Below are the code and all the weights of a small trained network. Each question names an input and a class and asks about switching units off, where a switched-off unit gives its printed mean instead of its output.

import numpy as np


def w(rows, s, z=0):
    codes = np.array(rows[::2]) - 128.0
    scale = np.full(codes.shape[1], s)
    scale[-1] = z or s
    return codes * scale


def norm(h):
    return h / np.sqrt((h * h).mean(-1, keepdims=True) + 1e-5)


def f(y):
    return np.maximum(y, 0)


def log_softmax(a):
    a = a - a.max(-1, keepdims=True)
    return a - np.log(np.exp(a).sum(-1, keepdims=True))


def net(x, mask):
    res = np.array(x, float).reshape(1, 5) / 4 @ E
    u = 0
    for l in range(3):
        y = f(norm(res) @ A[l][:, :-1].T + A[l][:, -1])
        res = res + np.where(mask[u : u + 5], y, B[l][:, -1]) @ B[l][:, :-1]
        u += 5
    return log_softmax(norm(res)[-1] @ U[:, :-1].T + U[:, -1])


A, B = {}, {}
E = w([
[101,68,99,99],'x0',
[2,142,219,106],'x1',
[78,178,64,144],'x2',
[210,63,70,37],'x3',
[104,232,144,110],'x4',
],0.0078)
A[0] = w([
[99,192,124,188,51],'0.n0',
[45,182,127,168,2],'0.n1',
[183,86,17,112,181],'0.n2',
[76,87,16,137,104],'0.n3',
[98,108,89,7,21],'0.n4',
],0.019,0.0026)
B[0] = w([
[125,223,136,27,190],'0.n0',
[143,235,228,55,202],'0.n1',
[209,130,30,95,254],'0.n2',
[249,188,152,199,198],'0.n3',
[158,67,238,238,187],'0.n4',
],0.016,0.012)
A[1] = w([
[108,64,101,173,175],'1.n0',
[135,160,91,174,43],'1.n1',
[200,121,213,88,127],'1.n2',
[10,101,143,119,173],'1.n3',
[254,155,98,90,253],'1.n4',
],0.021,0.0025)
B[1] = w([
[50,59,65,144,140],'1.n0',
[208,87,173,104,143],'1.n1',
[40,74,17,204,205],'1.n2',
[169,60,253,158,135],'1.n3',
[168,117,60,195,250],'1.n4',
],0.017,0.023)
A[2] = w([
[73,125,59,56,30],'2.n0',
[146,90,51,122,192],'2.n1',
[176,37,76,97,80],'2.n2',
[178,121,150,25,3],'2.n3',
[125,125,162,9,214],'2.n4',
],0.014,0.002)
B[2] = w([
[142,116,98,196,147],'2.n0',
[204,70,121,58,254],'2.n1',
[121,151,101,154,227],'2.n2',
[137,102,103,67,130],'2.n3',
[186,3,91,11,150],'2.n4',
],0.013,0.0084)
U = w([
[55,43,195,213,1],'0',
[229,87,9,195,232],'1',
[60,255,196,56,98],'2',
],0.01,0.0037)

Each question gives the input, the list of numbers given to net, and the class t.
The units are the neurons (one row each of A and B). Each row of codes is followed by its name. A weight is (code - 128) times the scale printed after its matrix; where a second scale follows, it is the last column's (A, B and U).
mask holds one flag per neuron, layer by layer. A switched-off neuron (its flag False) gives its mean, the last column of its row in B, instead of its output. The means were averaged over made-up inputs and are rounded, as every weight is.
A unit's drop is (log p(t) with every unit on - log p(t) with that unit switched off) / (log p(t) with every unit on - log p(t) with every unit switched off).
The circuit of an input: a set's keep is (log p(t) with only the set's units on - log p(t) with every unit switched off) / (log p(t) with every unit on - log p(t) with every unit switched off). Starting from the 12 units with the biggest drops (on a tie, the unit counted first), units are removed one at a time, each time the one whose removal leaves the highest keep (on an exact tie, the one counted first), for as long as the keep stays at least 0.8.
units of the circuit, in order: the units of the circuit, biggest drop first
top k neurons: the k neurons with the biggest drops, biggest first
top k neurons in layer l: the k neurons of layer l with the biggest drops, biggest first
drop of u: that unit's drop, to one decimal
input [-5,6,-8,2,2], class 0: top neuron	0.n2
input [-5,8,1,0,-3], class 2: units of the circuit, in order	0.n2; 0.n1; 1.n4
input [3,5,-8,-3,8], class 2: top 2 neurons	0.n2; 1.n4
input [-4,3,1,-2,-4], class 2: units of the circuit, in order	0.n2; 0.n1; 1.n4
input [-5,3,-7,0,5], class 0: top 2 neurons in layer 0	0.n2; 0.n3
input [-1,5,1,3,5], class 0: units of the circuit, in order	0.n2; 1.n4; 0.n3
input [-1,8,-8,-1,-4], class 0: units of the circuit, in order	0.n2; 1.n4
input [-1,6,8,6,6], class 0: units of the circuit, in order	0.n2; 0.n4; 1.n4
input [-3,4,-6,1,2], class 0: units of the circuit, in order	0.n2; 0.n3; 1.n4
input [-5,8,-7,-3,1], class 0: top 2 neurons in layer 1	1.n2; 1.n3
input [-8,-5,1,-5,5], class 2: top 2 neurons	0.n2; 0.n0
input [-8,6,5,4,1], class 2: drop of 0.n1	0.1
input [5,-2,7,-6,0], class 2: drop of 0.n0	0.2
input [-2,8,0,-4,-4], class 2: drop of 0.n1	0.1
input [7,8,-7,8,6], class 0: drop of 0.n0	0.0
